Below are the code and all the weights of a small trained network. Each question names an input and a class and asks about switching units off, where a switched-off unit gives its printed mean instead of its output.

import numpy as np


def w(rows, s, z=0):
    codes = np.array(rows[::2]) - 128.0
    scale = np.full(codes.shape[1], s)
    scale[-1] = z or s
    return codes * scale


def f(y):
    return y / 2 * (1 + np.tanh(0.7978845608 * (y + 0.044715 * y**3)))


def log_softmax(a):
    a = a - a.max(-1, keepdims=True)
    return a - np.log(np.exp(a).sum(-1, keepdims=True))


def net(x, mask):
    res = np.array(x, float).reshape(1, 7) / 4 @ E
    y = f(res @ A[0][:, :-1].T + A[0][:, -1])
    res = res + np.where(mask, y, B[0][:, -1]) @ B[0][:, :-1]
    return log_softmax(res[-1] @ U[:, :-1].T + U[:, -1])


A, B = {}, {}
E = w([
[145,39,195,25,209,151,167,55,167],'x0',
[167,163,129,141,154,102,132,118,144],'x1',
[163,94,13,43,144,93,39,151,172],'x2',
[156,153,129,139,143,110,130,121,139],'x3',
[227,86,74,183,98,199,110,57,92],'x4',
[117,31,141,254,234,51,86,145,98],'x5',
[40,132,100,199,151,182,104,79,225],'x6',
],0.007)
A[0] = w([
[105,89,104,177,192,66,130,115,91,45],'n1',
[156,41,207,62,210,115,149,44,171,55],'n2',
[117,147,180,142,163,160,156,93,83,70],'n3',
[115,174,82,214,131,101,99,188,67,140],'n4',
[125,31,163,186,158,88,84,147,102,60],'n5',
[161,97,151,83,116,108,140,173,2,135],'n6',
[123,192,98,72,61,183,167,117,132,203],'n7',
[187,103,117,148,137,203,97,82,78,38],'n8',
[68,125,154,98,123,90,115,177,129,244],'n9',
[75,110,130,172,130,158,150,82,158,235],'n10',
[99,109,110,110,102,64,123,154,182,102],'n11',
[102,147,161,163,123,113,202,108,125,80],'n12',
[178,172,137,123,159,69,173,99,107,240],'n13',
[96,137,182,91,168,88,152,202,182,60],'n14',
[102,101,160,160,124,169,187,129,72,145],'n15',
[194,80,113,157,90,173,97,85,118,83],'n16',
[128,164,192,158,114,138,132,107,108,85],'n17',
[140,61,71,90,134,124,62,132,164,162],'n18',
[142,118,71,88,166,121,99,161,151,46],'n19',
[167,135,106,146,146,120,151,93,123,254],'n20',
],0.0099,0.0066)
B[0] = w([
[172,192,187,7,152,118,202,105,229,190],'n1',
[168,86,67,198,6,47,116,188,181,255],'n2',
[157,187,98,87,149,58,56,155,82,164],'n3',
[124,62,102,92,38,111,125,183,159,229],'n4',
[177,152,170,11,146,159,177,139,229,214],'n5',
[4,142,112,184,186,132,65,51,220,209],'n6',
[120,86,110,43,139,133,175,173,179,254],'n7',
[197,224,238,165,62,184,79,122,137,164],'n8',
[156,94,177,189,103,226,137,206,87,225],'n9',
[42,135,68,137,173,151,111,145,111,238],'n10',
[142,135,162,141,120,126,60,116,54,152],'n11',
[151,171,86,74,130,97,65,119,24,170],'n12',
[79,76,110,174,213,150,103,173,156,216],'n13',
[171,218,215,197,88,226,77,141,95,184],'n14',
[144,102,88,76,180,90,74,187,71,197],'n15',
[94,166,255,120,88,171,70,133,78,177],'n16',
[155,170,83,65,123,49,76,132,87,161],'n17',
[116,132,96,122,182,116,84,175,46,212],'n18',
[188,224,121,78,201,92,53,55,44,152],'n19',
[128,94,148,198,168,202,153,252,92,211],'n20',
],0.0081,0.0091)
U = w([
[170,228,240,189,58,209,105,128,91,44],'0',
[165,183,77,52,179,1,56,112,11,47],'1',
[165,167,153,19,146,124,213,109,225,93],'2',
[152,81,78,182,6,44,132,142,160,137],'3',
[118,55,113,172,183,173,149,150,103,254],'4',
[125,67,107,176,190,179,158,151,105,239],'5',
[17,149,90,195,196,149,63,82,212,97],'6',
[153,148,85,239,188,120,245,49,135,75],'7',
],0.0093,0.0069)

Each question gives the input, the list of numbers given to net, and the class t.
The units are the neurons (one row each of A and B). Each row of codes is followed by its name. A weight is (code - 128) times the scale printed after its matrix; where a second scale follows, it is the last column's (A, B and U).
mask holds one flag per neuron, in row order. A switched-off neuron (its flag False) gives its mean, the last column of its row in B, instead of its output. The means were averaged over made-up inputs and are rounded, as every weight is.
A unit's drop is (log p(t) with every unit on - log p(t) with that unit switched off) / (log p(t) with every unit on - log p(t) with every unit switched off).
The circuit of an input: a set's keep is (log p(t) with only the set's units on - log p(t) with every unit switched off) / (log p(t) with every unit on - log p(t) with every unit switched off). Starting from the 12 units with the biggest drops (on a tie, the unit counted first), units are removed one at a time, each time the one whose removal leaves the highest keep (on an exact tie, the one counted first), for as long as the keep stays at least 0.8.
units of the circuit, in order: the units of the circuit, biggest drop first
most important unit: the unit with the biggest drop
k most important neurons: the k neurons with the biggest drops, biggest first
drop when u is switched off: that unit's drop, to one decimal
input [5,-7,-7,-7,-1,8,1], class 2: most important unit	n5
input [3,-5,7,-4,-4,-6,-1], class 1: 2 most important neurons	[n19 n18]
input [1,-6,5,7,-7,1,2], class 0: units of the circuit, in order	[n14 n9]
input [5,-2,4,6,-1,-5,2], class 4: 4 most important neurons	[n5 n1 n18 n4]
input [-2,-7,4,8,1,-6,-7], class 4: 2 most important neurons	[n5 n1]
input [2,4,-5,6,1,0,-8], class 6: 2 most important neurons	[n6 n13]
input [5,4,-6,-2,-7,6,3], class 0: 2 most important neurons	[n14 n9]
input [8,-7,7,3,-3,-2,1], class 3: 2 most important neurons	[n2 n15]
input [5,1,-8,5,-8,-8,-8], class 0: 2 most important neurons	[n14 n9]
input [1,-2,3,-3,-4,0,1], class 0: units of the circuit, in order	[n13 n7 n9]
input [4,2,-5,1,4,7,5], class 2: units of the circuit, in order	[n5 n1]
input [0,-6,2,6,-8,8,-8], class 0: 4 most important neurons	[n14 n9 n7 n11]
input [-4,7,7,-3,6,-5,6], class 1: 2 most important neurons	[n18 n9]
input [4,2,-4,3,-3,6,0], class 2: units of the circuit, in order	[n1]
input [-7,6,4,3,0,-4,-8], class 6: 3 most important neurons	[n6 n2 n13]
input [-7,-1,-8,-3,-3,-3,2], class 1: units of the circuit, in order	[n12 n17]
input [2,0,2,-6,-3,-6,-8], class 6: 3 most important neurons	[n6 n5 n1]
input [8,6,1,-4,8,-6,-2], class 0: 2 most important neurons	[n8 n16]
input [-4,-4,-6,3,-4,-1,6], class 1: 2 most important neurons	[n12 n17]
input [1,4,-4,2,-7,8,3], class 2: units of the circuit, in order	[n1]
input [6,8,5,3,-6,-2,-8], class 5: 2 most important neurons	[n13 n9]
input [0,5,-6,-3,4,5,6], class 1: drop when n9 is switched off	0.2
input [-5,0,-6,-1,2,-6,-8], class 6: drop when n2 is switched off	0.1
input [-1,6,-3,6,-5,4,-8], class 6: drop when n16 is switched off	0.0
input [5,-6,-6,-5,-2,4,-8], class 6: drop when n6 is switched off	1.3
